q_937: [ 2.01 -1.02  1.68 -1.83  0.22 -2.91  1.67  4.45 -6.05 -2.52  8.15  2.89
  2.53 -2.87 -1.15  0.68  3.70 -2.66  3.83  0.66 -1.68 -0.24  0.58 -0.40
  2.73  1.72  4.56  0.57  1.14  6.13  0.89  7.00  3.65  4.62 -1.23 -2.40
 -4.12 -1.18 -5.74 -1.74 -3.81  4.95  1.89 -1.68  1.60  2.66  4.89  1.80
  0.65  3.49  4.52  1.47  0.06  0.94  1.57  2.38  4.65  0.31  1.35  4.05]
q_151: [ 2.32  1.76  2.80  0.45 -2.76  3.17 -0.20 -2.30  4.28 -0.19  3.85  3.45
  4.47 -0.41  0.16  1.06  6.01  2.62  0.53 -0.23  2.48  1.12  0.91  0.68
  1.20  0.38 -4.80  1.16  2.23  3.94  1.74  4.82 -4.41  1.52  1.32 -0.39
  2.84  0.46  2.53  2.34  3.32  4.38  2.53 -0.61  0.62  0.87  2.09  1.87
  0.31  0.22  2.77  3.91  5.02 -1.18 -0.70  4.74  0.76 -1.25  1.01  5.23]
q_288: [-1.69 -0.65  0.37 -0.71  6.38 -0.91  1.98  4.22  0.67  1.14  1.50  0.64
 -1.58  4.48  3.55 -0.44 -2.60  2.67  1.96  0.58  4.69 -0.46  1.21 -0.15
  1.11 -2.02  4.23  2.63 -0.83 -1.59 -1.05 -0.54  9.18  4.17  1.87  5.92
 -0.15  0.23  0.68 -0.19 -1.01 -1.20 -1.47  5.56 -1.10  2.40  4.06  2.80
  3.38  1.91  3.04  0.62  0.26 -1.62 -0.33 -2.27  2.52 -1.23  2.99  1.77]
q_511: [-1.69 -0.65  0.37 -0.71  6.38 -0.91  1.98  4.22  0.67  1.14  1.50  0.64
 -1.58  4.48  3.55 -0.44 -2.60  2.67  1.96  0.58  4.69 -0.46  1.21 -0.15
  1.11 -2.02  4.23  2.63 -0.83 -1.59 -1.05 -0.54  9.18  4.17  1.87  5.92
 -0.15  0.23  0.68 -0.19 -1.01 -1.20 -1.47  5.56 -1.10  1.30  3.31  0.83
  0.15  1.62  0.36 -1.66 -0.78 -0.94  3.29 -2.25  4.60  4.86  5.77 -1.45]
q_44: [ 0.34 -0.25  4.13 -0.93  0.50  1.24  2.88  1.70  2.44 -1.25  1.40  4.86
 -0.42 -0.21  2.49 -0.52 -2.47  2.67  1.96  0.57  4.69 -0.46 -0.64 -1.15
  1.82 -0.78  0.04  3.32 -1.51  0.99 -0.05 -3.92 -1.22 -1.48 -0.40  0.98
 -0.08 -1.05  0.21  0.47  1.22  2.36 -1.29  1.27  0.77  2.40  4.06  2.81
  3.38  1.91  3.04  0.62  0.26 -1.62 -0.33 -2.27  2.52 -1.23 -1.35  1.77]
q_325: [ 2.01 -1.02  1.68 -1.83  0.22 -2.91  1.67  4.45 -6.05 -2.52  8.15  2.89
  2.53 -2.87 -1.15  0.68  3.70 -2.66  3.83  0.66 -1.68 -0.24  0.58 -0.40
  2.73  1.72  4.56  0.57  1.14  6.13  0.89  3.20  3.65  4.62 -1.23 -2.40
 -4.12 -1.18 -5.74 -1.74 -3.81  4.95  1.89 -1.68  1.60  2.66  4.89  1.80
  0.65  3.49  4.52  1.47  0.06  0.94  1.57  2.38  4.65  0.31  1.88  4.05]
q_345: [-0.23 -0.34 -4.18  0.91  3.54  1.34 -4.17 -2.21  1.94  1.87 -5.50 -4.91
 -1.28  3.75  1.42 -1.76  0.38  0.83 -2.31 -2.06 -2.32 -0.37 -1.06 -0.36
 -4.52  0.43 -1.12 -3.86  0.26 -3.12  0.09  1.29  1.49 -0.44  1.06  2.75
  2.66  1.84  3.01  0.46  1.88 -3.77 -0.26  1.72 -0.78 -4.50 -5.66 -2.69
 -3.23 -1.81 -3.72 -0.69 -0.17  0.61  0.75  0.37 -3.81  3.14 -2.76 -0.67]
rest: [-0.44  1.06]
[ 2.75  2.66  1.84  3.01  0.46  1.88 -3.77 -0.26  1.72 -0.78 -4.50 -5.66
 -2.69 -3.23 -1.81 -3.72 -0.69 -0.17  0.61  0.75  0.37 -3.81  3.14 -2.76
 -0.67]
rest: [4.06 2.81 3.38 1.91]
[ 3.04  0.62  0.26 -1.62 -0.33 -2.27  2.52 -1.23 -1.35  1.77]

q_450: [-0.52 -2.55  2.04  0.63 -1.10  1.69 -0.04  1.67 -2.39  0.96  0.42 -0.09
 -2.19 -4.41]
q_367: [-0.79 -6.56  4.93  2.76 -3.55  4.80 -0.23  4.95 -1.75 -3.75  2.22 -0.47
 -7.28  3.06]
q_224: [ 1.21  1.56 -1.58 -0.35  0.14  0.33 -1.13 -0.85 -2.39  0.97 -0.70  0.15
  2.45 -0.45]
q_416: [ 2.07  0.30 -3.69  3.70 -2.81  0.34 -1.97  2.95  0.75 -4.56  1.15 -0.49
 -1.32  1.40]
q_525: [ 5.41  0.13 -4.75  7.08 -8.41  2.41 -2.36  4.68 -3.82 -6.08  4.87 -3.99
 -5.12 -1.28]
q_97: [-3.88 -5.22 -6.44 -0.61 -1.31  1.47  3.13  2.25 -2.40  0.97 -0.70  2.62
 -7.02  0.04]
q_324: [-0.52 -2.55  2.04  0.63 -1.10  1.69 -0.04  1.67 -0.09 -1.12  0.42 -0.09
 -2.19  1.23]
q_471: [-3.88 -5.22  4.67 -0.61 -1.31  1.47  3.13  2.25 -2.40  0.97 -0.70  2.62
 -7.02  0.04]
q_447: [-0.52 -2.55  2.04  0.63 -1.10  1.69 -0.04  1.67 -0.09 -1.12  0.42  2.15
  2.29  7.25]
rest: [-4.56  1.15 -0.49]
[-1.32  1.40]
rest: [-2.39  0.97]
[-0.70  0.15  2.45 -0.45]
[ 7.08 -8.41  2.41 -2.36  4.68 -3.82]
q_525
rest: [-2.39  0.96]
[ 0.42 -0.09 -2.19 -4.41]
rest: [-3.82 -6.08]
[ 4.87 -3.99 -5.12 -1.28]

